Here is a tiny trained network, its code and every weight. The questions are about switching its units off for an input and a class, where a switched-off unit gives its printed mean instead of its output.

import numpy as np


def w(rows, s, z=0):
    codes = np.array(rows[::2]) - 128.0
    scale = np.full(codes.shape[1], s)
    scale[-1] = z or s
    return codes * scale


def f(y):
    return y / 2 * (1 + np.tanh(0.7978845608 * (y + 0.044715 * y**3)))


def log_softmax(a):
    a = a - a.max(-1, keepdims=True)
    return a - np.log(np.exp(a).sum(-1, keepdims=True))


def net(x, mask):
    res = np.array(x, float).reshape(1, 8) / 4 @ E
    y = f(res @ A[0][:, :-1].T + A[0][:, -1])
    res = res + np.where(mask, y, B[0][:, -1]) @ B[0][:, :-1]
    return log_softmax(res[-1] @ U[:, :-1].T + U[:, -1])


A, B = {}, {}
E = w([
[74,100,115,193],'x0',
[56,113,153,70],'x1',
[85,179,187,232],'x2',
[79,152,52,241],'x3',
[79,121,92,108],'x4',
[138,25,198,161],'x5',
[64,112,151,148],'x6',
[124,252,217,119],'x7',
],0.0044)
A[0] = w([
[102,202,162,142,203],'neuron 1',
[134,136,88,103,169],'neuron 2',
[130,139,69,75,121],'neuron 3',
[148,134,142,112,192],'neuron 4',
[82,29,138,144,154],'neuron 5',
[118,138,132,130,76],'neuron 6',
[138,134,86,93,168],'neuron 7',
[132,131,135,120,158],'neuron 8',
[92,204,171,144,159],'neuron 9',
[142,135,80,81,236],'neuron 10',
[131,131,120,168,153],'neuron 11',
[121,132,119,150,110],'neuron 12',
[139,130,130,114,160],'neuron 13',
[112,77,131,130,149],'neuron 14',
[161,128,148,97,168],'neuron 15',
[105,94,117,123,191],'neuron 16',
[106,101,120,130,109],'neuron 17',
[156,131,148,107,174],'neuron 18',
[177,124,167,87,172],'neuron 19',
[175,124,161,72,235],'neuron 20',
[119,135,82,87,183],'neuron 21',
[153,116,152,108,150],'neuron 22',
[119,150,117,163,250],'neuron 23',
[94,43,135,128,213],'neuron 24',
[131,128,117,124,151],'neuron 25',
[105,176,163,128,162],'neuron 26',
[129,105,138,121,254],'neuron 27',
[162,130,145,83,220],'neuron 28',
[163,140,87,250,155],'neuron 29',
[121,149,114,175,224],'neuron 30',
],0.015,0.00074)
B[0] = w([
[95,186,178,113,207],'neuron 1',
[131,153,88,131,157],'neuron 2',
[143,159,51,125,185],'neuron 3',
[112,113,129,115,143],'neuron 4',
[212,126,178,116,224],'neuron 5',
[125,137,140,125,127],'neuron 6',
[130,145,76,121,165],'neuron 7',
[122,125,126,121,132],'neuron 8',
[96,204,170,111,212],'neuron 9',
[127,146,58,115,184],'neuron 10',
[126,123,136,167,154],'neuron 11',
[129,129,142,152,138],'neuron 12',
[121,118,119,120,135],'neuron 13',
[163,122,152,111,164],'neuron 14',
[107,91,126,110,161],'neuron 15',
[165,129,136,118,156],'neuron 16',
[152,129,146,120,144],'neuron 17',
[108,103,134,115,150],'neuron 18',
[95,72,144,110,186],'neuron 19',
[85,62,121,110,201],'neuron 20',
[147,157,74,125,170],'neuron 21',
[119,100,142,111,149],'neuron 22',
[111,136,150,170,164],'neuron 23',
[200,116,167,93,209],'neuron 24',
[130,129,118,128,133],'neuron 25',
[104,169,147,104,174],'neuron 26',
[137,114,134,108,145],'neuron 27',
[96,83,113,113,177],'neuron 28',
[112,92,106,253,254],'neuron 29',
[108,127,148,181,174],'neuron 30',
],0.047,0.0057)
U = w([
[126,94,121,253,140],'0',
[78,196,176,127,147],'1',
[85,33,109,80,1],'2',
[152,148,30,118,134],'3',
[247,100,170,121,184],'4',
],0.0054,0.00018)

Each question gives the input, the list of numbers given to net, and the class t.
The units are the neurons (one row each of A and B). Each row of codes is followed by its name. A weight is (code - 128) times the scale printed after its matrix; where a second scale follows, it is the last column's (A, B and U).
mask holds one flag per neuron, in row order. A switched-off neuron (its flag False) gives its mean, the last column of its row in B, instead of its output. The means were averaged over made-up inputs and are rounded, as every weight is.
A unit's drop is (log p(t) with every unit on - log p(t) with that unit switched off) / (log p(t) with every unit on - log p(t) with every unit switched off).
The circuit of an input: a set's keep is (log p(t) with only the set's units on - log p(t) with every unit switched off) / (log p(t) with every unit on - log p(t) with every unit switched off). Starting from the 12 units with the biggest drops (on a tie, the unit counted first), units are removed one at a time, each time the one whose removal leaves the highest keep (on an exact tie, the one counted first), for as long as the keep stays at least 0.8.
units of the circuit, in order: the units of the circuit, biggest drop first
k most important neurons: the k neurons with the biggest drops, biggest first
drop of u: that unit's drop, to one decimal
input [4,3,2,7,8,8,0,1], class 4: units of the circuit, in order	neuron 5
input [-4,4,-1,-7,-2,4,6,-3], class 2: 4 most important neurons	neuron 20; neuron 19; neuron 28; neuron 15
input [5,-6,1,-7,2,-5,-4,-2], class 2: units of the circuit, in order	neuron 29; neuron 9; neuron 5
input [-5,4,-7,3,1,2,1,-3], class 3: units of the circuit, in order	neuron 3; neuron 10
input [-5,-7,3,-1,-3,-5,-8,4], class 1: 3 most important neurons	neuron 1; neuron 9; neuron 26
input [1,-3,8,7,-1,-5,5,7], class 1: 2 most important neurons	neuron 9; neuron 1
input [-5,-6,1,8,-1,-7,5,5], class 1: 4 most important neurons	neuron 9; neuron 1; neuron 26; neuron 20
input [2,-5,5,-6,-7,1,1,-8], class 4: 2 most important neurons	neuron 5; neuron 24
input [-5,8,2,-3,-4,-8,-6,-1], class 2: 2 most important neurons	neuron 20; neuron 19
input [4,0,3,2,-6,-2,-6,6], class 1: 2 most important neurons	neuron 9; neuron 1
input [0,7,-2,5,7,1,-6,3], class 3: drop of neuron 29	0.1
input [-5,-8,3,-6,2,-8,-7,-5], class 3: drop of neuron 3	0.4
input [1,7,-2,7,-2,-4,1,-5], class 4: drop of neuron 24	0.2
input [-4,-2,-5,-7,7,7,2,-2], class 2: units of the circuit, in order	neuron 20
